Rows and roughly how far along a hidden order each lies, from 0 to 9
In the rows, 128 means zero.
[152 163 119 147 94 96 130 142 142 149 117 119 142 120 150 133 136 93 125 133 154 136 112 175 106 110 141 152 108 136 137 117 134 130 129 111 98 158 131 131 74 134 80 117 103 179 144 169 160 152 126 149 119 154 102 101 158 165 131 135 152 135 88 132 157 121] => 5
[130 117 134 149 108 105 107 137 173 123 138 120 150 110 129 150 121 117 83 122 139 93 132 170 112 74 162 141 118 126 114 141 127 139 103 98 132 150 129 143 67 144 78 142 122 165 138 155 131 104 121 143 105 148 110 105 149 200 141 127 150 132 96 150 127 125] => 6
[140 138 134 144 94 88 116 143 161 120 123 133 122 105 100 137 132 118 95 128 129 107 109 177 128 82 158 146 136 100 148 139 124 132 115 125 106 138 120 130 93 101 92 142 114 157 129 151 130 95 135 125 130 141 113 109 151 195 133 119 140 133 73 137 106 124] => 5
[143 129 127 115 134 121 122 133 79 111 103 174 92 110 111 96 132 127 159 163 123 150 142 125 124 133 104 119 150 137 122 150 107 111 133 142 109 140 122 125 150 121 126 117 129 105 132 141 129 141 154 91 120 149 135 132 134 82 126 135 127 117 135 144 162 121] => 5
[127 116 114 104 147 142 127 108 92 96 114 168 105 108 132 80 127 143 156 158 127 135 132 117 154 137 89 128 167 116 116 125 110 102 126 132 116 107 116 121 163 123 133 131 134 91 116 135 116 123 130 119 122 120 130 145 134 62 131 120 111 113 168 130 138 124] => 6
[137 185 119 144 127 133 132 99 117 153 124 113 184 122 227 111 119 103 130 151 172 127 145 139 91 122 108 158 103 156 91 97 137 138 119 79 117 158 151 148 65 190 67 110 108 182 170 173 160 175 109 202 101 151 101 114 168 104 163 134 147 129 137 105 208 132] => 8
[134 126 135 143 107 101 108 135 169 108 131 134 132 104 117 135 116 126 88 135 131 96 121 170 128 79 152 142 143 103 128 147 119 125 104 111 120 141 121 141 87 120 86 148 121 158 130 161 122 81 129 133 118 139 114 109 151 194 141 124 143 133 84 133 116 122] => 6
[136 129 122 154 108 110 104 127 175 117 134 137 152 102 145 141 113 117 86 140 142 87 131 186 110 82 153 151 119 118 107 142 119 128 97 97 120 150 124 148 55 161 67 149 127 169 138 183 131 104 119 157 103 160 108 105 161 203 144 129 154 128 95 149 140 125] => 7
[142 145 122 140 135 129 107 123 110 106 106 145 163 110 187 108 106 114 134 156 145 131 158 144 108 121 97 123 126 172 63 152 111 123 98 88 115 167 143 146 86 197 64 126 138 143 149 190 152 153 127 156 81 167 112 110 150 97 134 152 160 115 148 120 203 117] => 9
[143 147 127 135 128 124 120 119 102 137 103 135 153 120 193 117 119 112 141 154 155 134 161 146 88 130 107 126 114 178 74 136 116 134 108 86 119 175 144 142 91 190 81 105 131 153 160 176 152 169 136 152 85 171 110 111 144 93 139 154 154 123 141 127 209 121] => 8
[125 125 146 125 136 115 107 128 138 93 133 138 120 109 109 121 102 143 101 143 121 107 136 135 137 91 126 125 159 109 117 159 112 124 104 114 126 135 123 140 125 117 100 145 134 119 127 148 109 80 134 114 113 133 128 119 128 155 138 121 133 126 117 114 132 118] => 7
[106 116 141 114 126 130 132 115 135 119 149 100 147 116 144 114 120 130 104 117 152 102 130 129 141 77 123 144 139 114 140 100 138 132 118 92 129 123 136 135 126 113 113 125 115 103 125 122 122 108 105 141 111 98 105 124 134 128 140 102 120 128 138 103 121 126] => 5
[139 134 135 139 106 96 108 141 135 110 131 157 108 97 87 127 121 124 107 142 124 107 122 171 125 86 143 144 144 99 148 155 113 125 115 132 103 139 118 128 101 107 83 148 130 124 126 159 122 98 146 110 129 155 125 117 146 194 132 115 138 122 86 142 123 123] => 6
[152 173 115 140 115 121 134 109 115 150 94 133 153 120 209 113 123 110 147 161 163 133 137 163 86 145 107 152 112 155 91 118 117 125 114 95 103 165 138 140 79 182 79 103 118 185 163 192 155 172 128 174 104 167 100 110 159 105 145 155 150 133 120 124 201 123] => 7
[156 151 112 106 130 138 140 106 69 126 82 188 81 123 151 75 147 146 187 174 124 159 119 114 127 206 78 136 177 124 132 135 100 91 140 149 105 123 116 112 169 112 143 108 133 121 139 158 133 148 168 119 155 150 137 149 135 29 134 162 118 124 134 127 154 136] => 4
[141 134 114 121 124 129 129 119 95 121 114 157 119 113 159 98 129 121 153 153 145 140 136 141 117 138 101 132 143 148 119 132 112 106 123 110 107 146 128 128 113 145 103 114 126 128 135 168 144 151 139 129 106 151 117 123 145 88 132 144 140 118 137 137 172 120] => 6
[157 200 107 152 76 100 152 141 158 157 120 103 144 133 156 129 142 88 130 119 149 149 69 162 127 133 144 177 106 100 180 89 152 119 150 132 77 133 131 122 83 97 99 123 86 188 131 169 172 154 112 172 160 123 97 105 166 175 121 126 145 143 61 107 115 128] => 2
[125 125 111 114 137 150 131 99 112 110 132 136 142 120 191 92 115 135 144 149 149 128 136 121 138 145 87 137 153 141 102 115 117 102 111 92 124 123 130 134 127 161 111 123 131 115 128 164 129 137 115 159 104 127 115 130 135 87 137 139 131 119 167 113 160 124] => 7
[145 170 117 134 116 122 138 105 119 150 100 121 154 124 212 114 128 111 144 157 165 131 134 154 94 142 111 151 116 151 103 108 123 126 117 90 109 160 141 140 87 173 91 100 112 183 160 181 153 166 124 178 108 152 100 113 157 93 148 152 144 136 119 116 186 125] => 6
[137 99 123 125 113 107 124 154 133 112 123 170 65 115 39 134 138 141 132 133 93 126 105 154 146 128 148 125 147 84 171 156 112 111 136 178 112 109 101 110 159 79 152 150 145 92 98 121 105 91 154 66 154 134 148 137 116 183 101 120 118 121 100 166 77 126] => 2
[166 161 126 141 91 93 148 153 138 175 104 130 84 151 82 145 161 116 142 133 114 167 85 136 115 177 158 146 121 96 182 117 141 130 166 190 114 131 115 112 145 59 148 122 107 168 149 118 134 136 155 110 191 147 152 128 127 184 124 138 120 152 67 140 118 148] => 0
[147 149 138 137 93 105 145 151 135 172 118 109 109 149 98 143 155 111 129 110 127 153 98 127 117 146 149 143 109 117 179 112 150 143 159 163 120 136 134 114 136 73 137 119 111 133 141 103 144 146 145 120 174 132 139 127 123 169 117 128 125 142 86 123 118 150] => 1
[140 162 115 135 113 118 136 113 127 136 114 121 153 116 193 115 121 103 135 153 164 125 132 164 99 117 119 156 105 142 105 103 127 126 116 95 102 156 137 140 84 171 82 109 112 168 150 177 150 165 112 170 98 148 96 109 160 123 140 134 144 130 124 126 185 120] => 6
[136 125 135 123 115 111 142 145 113 158 114 123 97 139 87 132 158 120 143 118 123 153 115 122 127 134 142 126 124 120 158 110 141 145 155 166 124 125 125 109 162 83 151 116 119 117 134 90 127 143 142 102 149 125 140 137 117 129 121 116 111 133 123 135 122 139] => 2
[138 186 106 139 119 132 145 93 123 158 122 115 173 123 230 108 120 107 138 153 174 123 125 155 97 136 108 173 104 136 112 86 134 124 120 87 101 146 142 142 67 179 78 108 110 173 157 188 155 176 105 205 110 146 92 116 168 113 151 134 141 131 124 107 185 128] => 6

[111 123 130 157 119 106 173 139 128 144 118 134 99 76 130 189 147 151 132 147 202 159 145 92 152 111 126 128 117 126 131 111 118 129 139 136 161 116 255 73 133 118 117 137 140 116 130 124 148 170 124 139 117 98 122 102 157 71 148 84 123 112 93 122 153 151 119 118 64 104 148 147 135 133 134 190 149 160 106 75 141 105 122 87 103 136 117 107] => 2
[137 128 125 116 129 125 119 125 135 114 135 132 121 117 130 123 121 123 118 127 132 109 127 122 132 130 129 123 117 131 135 125 132 143 131 129 117 121 128 120 130 132 136 118 123 118 123 127 120 131 129 129 130 111 118 124 129 133 125 129 127 129 129 153 113 124 130 124 95 115 114 139 123 133 117 131 125 136 127 105 122 137 132 118 110 123 134 124] => 0
[180 122 113 103 213 118 125 154 153 138 127 129 123 169 154 83 96 127 129 133 130 118 134 136 120 122 127 149 108 187 124 118 142 162 98 124 157 215 137 118 123 119 166 172 139 108 109 125 96 129 121 150 191 77 138 163 128 76 129 96 120 118 133 157 129 100 150 137 48 135 165 94 117 147 131 191 144 154 140 78 92 136 142 134 129 103 174 145] => 6
[133 121 133 131 127 131 106 127 120 110 136 129 128 135 126 121 110 118 124 129 132 107 127 119 127 136 126 124 128 130 118 124 130 141 132 130 117 118 112 129 131 124 133 100 126 115 133 124 123 128 122 125 113 110 127 150 126 133 124 143 130 132 140 112 101 124 128 126 113 117 147 134 134 126 130 105 121 129 132 106 131 119 127 98 120 123 125 132] => 7
[139 132 151 63 186 134 33 121 147 135 71 142 106 147 129 55 97 146 129 115 207 158 137 139 164 130 178 126 145 92 88 133 208 122 148 137 125 118 79 147 154 99 95 124 129 105 132 119 186 136 140 122 80 76 120 112 98 184 143 97 118 138 115 138 99 132 112 85 174 162 108 104 141 138 135 255 107 159 93 108 147 133 155 102 206 138 129 107] => 3
[129 142 117 97 131 133 177 124 157 107 113 128 137 116 130 143 156 129 129 119 137 129 129 134 143 119 143 124 129 118 168 138 124 110 138 125 115 146 124 137 121 152 112 141 120 166 111 141 126 130 138 129 136 143 118 77 108 150 150 97 129 130 119 157 142 133 133 136 121 123 70 135 109 137 103 134 115 116 131 158 131 146 144 152 121 134 144 122] => 9
[185 120 110 90 223 118 118 150 155 140 133 132 117 135 155 84 102 125 129 131 121 111 132 140 120 121 128 148 106 189 128 115 153 170 94 129 162 219 147 114 126 124 168 169 140 110 110 124 95 132 123 150 192 80 138 157 137 89 125 93 117 115 129 167 124 102 150 137 51 141 158 105 118 153 128 200 149 157 143 51 100 138 134 128 129 105 173 149] => 5
[147 127 124 121 141 125 130 126 130 108 131 133 127 120 130 125 116 122 118 127 123 103 126 122 138 129 131 124 119 136 132 119 124 140 132 133 105 128 142 121 127 133 132 113 126 118 121 127 119 138 138 127 143 119 122 122 117 123 120 133 126 131 133 123 123 123 132 127 90 111 121 146 123 135 119 128 122 132 125 84 127 129 130 114 103 124 131 126] => 5
[136 122 141 104 118 141 130 124 89 115 104 126 105 133 130 73 130 122 129 111 232 97 128 69 161 115 143 119 119 119 123 133 126 154 133 124 170 155 255 132 125 118 168 79 128 156 133 121 117 128 116 145 66 154 116 91 99 59 126 124 161 125 121 194 97 158 159 155 132 155 79 94 141 130 110 132 121 162 93 61 106 119 201 113 135 149 143 112] => 4
[102 123 135 161 109 109 167 138 123 148 120 134 99 87 124 180 145 155 136 148 156 165 148 97 152 109 125 128 118 120 123 115 131 128 124 135 169 95 255 74 134 112 116 145 140 118 131 125 152 169 124 139 122 102 125 98 154 72 149 87 121 110 92 123 152 149 120 119 80 111 138 142 137 132 143 183 149 162 103 90 143 101 110 90 112 137 113 108] => 0
[130 129 129 111 152 124 118 122 127 123 131 130 121 122 130 108 117 126 122 127 136 114 133 123 130 129 129 121 119 120 123 133 134 128 120 124 130 125 142 127 127 128 125 142 123 121 126 128 120 128 127 128 127 111 121 120 124 135 125 129 127 127 132 146 117 122 123 134 110 114 122 119 123 127 119 129 119 128 127 110 124 129 132 121 123 123 132 126] => 7
[143 124 134 121 139 126 91 125 115 104 139 135 127 128 128 124 103 119 118 128 134 87 127 120 137 136 129 125 124 122 129 121 132 142 135 132 109 116 95 123 131 123 136 109 125 108 126 128 120 134 124 126 119 99 119 149 123 139 119 128 127 131 143 119 113 125 129 127 106 109 144 137 130 131 123 128 119 133 132 85 130 126 139 96 105 121 131 129] => 8
[135 147 112 92 130 129 169 118 158 117 122 128 120 106 131 131 136 134 129 120 133 118 130 130 145 110 143 122 124 118 171 145 134 109 131 119 123 141 138 135 119 143 117 138 118 166 110 141 118 128 140 130 128 151 112 86 115 154 152 102 128 131 111 178 133 131 125 129 114 122 74 135 111 135 98 127 112 121 126 158 121 148 144 159 132 129 145 123] => 8
[129 136 104 140 126 137 170 121 151 139 134 125 123 107 129 153 149 134 137 119 126 139 125 137 129 116 121 117 130 139 166 126 126 115 135 127 133 136 114 133 126 147 117 130 128 154 122 134 112 119 136 127 163 167 127 69 126 136 138 121 128 132 115 134 144 124 125 140 131 137 109 157 122 139 128 102 129 121 126 171 131 139 110 182 148 136 124 130] => 8
[128 148 108 107 134 131 170 117 155 128 133 131 118 100 131 147 145 134 132 117 129 143 128 133 138 113 127 119 124 127 179 143 132 109 131 126 132 145 144 124 122 149 124 136 122 174 116 140 106 122 141 130 130 160 118 67 122 142 146 108 129 133 112 170 139 127 128 137 132 131 88 150 111 140 107 120 122 126 129 178 122 153 130 164 135 132 142 124] => 9
[134 142 137 69 135 125 142 119 142 106 106 128 129 119 127 119 143 134 122 125 140 120 135 126 149 124 153 130 120 102 128 152 140 97 124 113 123 155 152 140 113 134 105 149 114 138 113 136 140 134 137 128 88 105 108 97 103 162 146 102 128 128 124 173 125 132 125 124 105 119 66 92 99 126 89 149 111 132 121 163 123 142 167 118 104 124 146 116] => 6
[163 127 122 116 155 125 112 125 120 89 145 142 124 116 133 138 89 112 106 131 117 85 124 111 144 135 132 120 117 144 159 110 131 168 143 141 92 117 130 116 130 131 155 84 126 106 119 126 102 141 124 129 138 86 117 159 125 139 114 141 130 136 150 119 104 129 136 134 72 89 159 166 131 140 112 126 119 135 133 63 123 129 130 83 88 119 145 132] => 6
[135 125 127 141 136 127 104 126 114 109 143 135 129 128 129 122 103 117 116 127 121 105 124 119 131 137 122 123 122 133 139 117 128 149 139 139 112 109 83 123 134 128 142 94 128 117 127 124 109 131 124 127 142 108 113 156 126 134 120 143 129 133 139 117 109 117 126 133 103 111 160 154 131 134 127 104 125 126 130 60 129 124 131 104 110 122 130 135] => 7
[105 121 129 147 110 131 138 130 123 154 124 119 122 139 125 115 147 135 141 123 124 145 130 136 108 125 114 128 132 114 111 128 119 110 121 122 145 128 98 141 122 132 110 140 128 134 142 125 144 114 127 123 131 153 138 114 128 117 126 133 123 125 124 100 138 119 122 131 166 161 120 117 128 122 148 118 131 118 128 166 133 123 114 154 162 137 109 128] => 2
[152 130 132 85 189 137 44 123 154 140 89 145 102 133 133 84 86 141 127 108 200 161 131 138 165 126 166 117 149 117 118 114 194 147 154 147 116 123 82 143 157 113 108 101 136 120 134 121 160 136 135 124 121 97 117 99 97 162 134 104 118 140 117 123 99 126 105 99 162 154 121 145 147 153 146 234 114 167 100 110 151 134 130 115 219 138 128 114] => 4
[130 126 145 98 112 141 123 122 88 117 125 127 98 139 128 86 132 122 129 108 239 108 129 62 161 119 145 121 117 113 118 137 124 142 131 122 158 163 255 131 125 119 164 82 127 158 132 121 114 127 115 138 62 157 117 93 102 48 126 126 159 123 118 199 98 159 158 151 136 165 85 87 151 127 116 130 120 162 92 61 105 119 185 115 135 158 140 110] => 4
[136 147 114 107 123 133 171 120 162 139 127 128 120 102 131 130 147 135 134 119 232 137 128 136 146 116 133 119 127 127 172 147 133 113 130 126 132 160 139 133 124 149 117 140 123 175 117 141 111 122 142 130 130 156 118 72 115 133 148 107 127 131 112 173 142 131 124 128 130 132 92 141 114 136 104 113 117 121 131 175 123 149 136 166 137 134 139 125] => 9
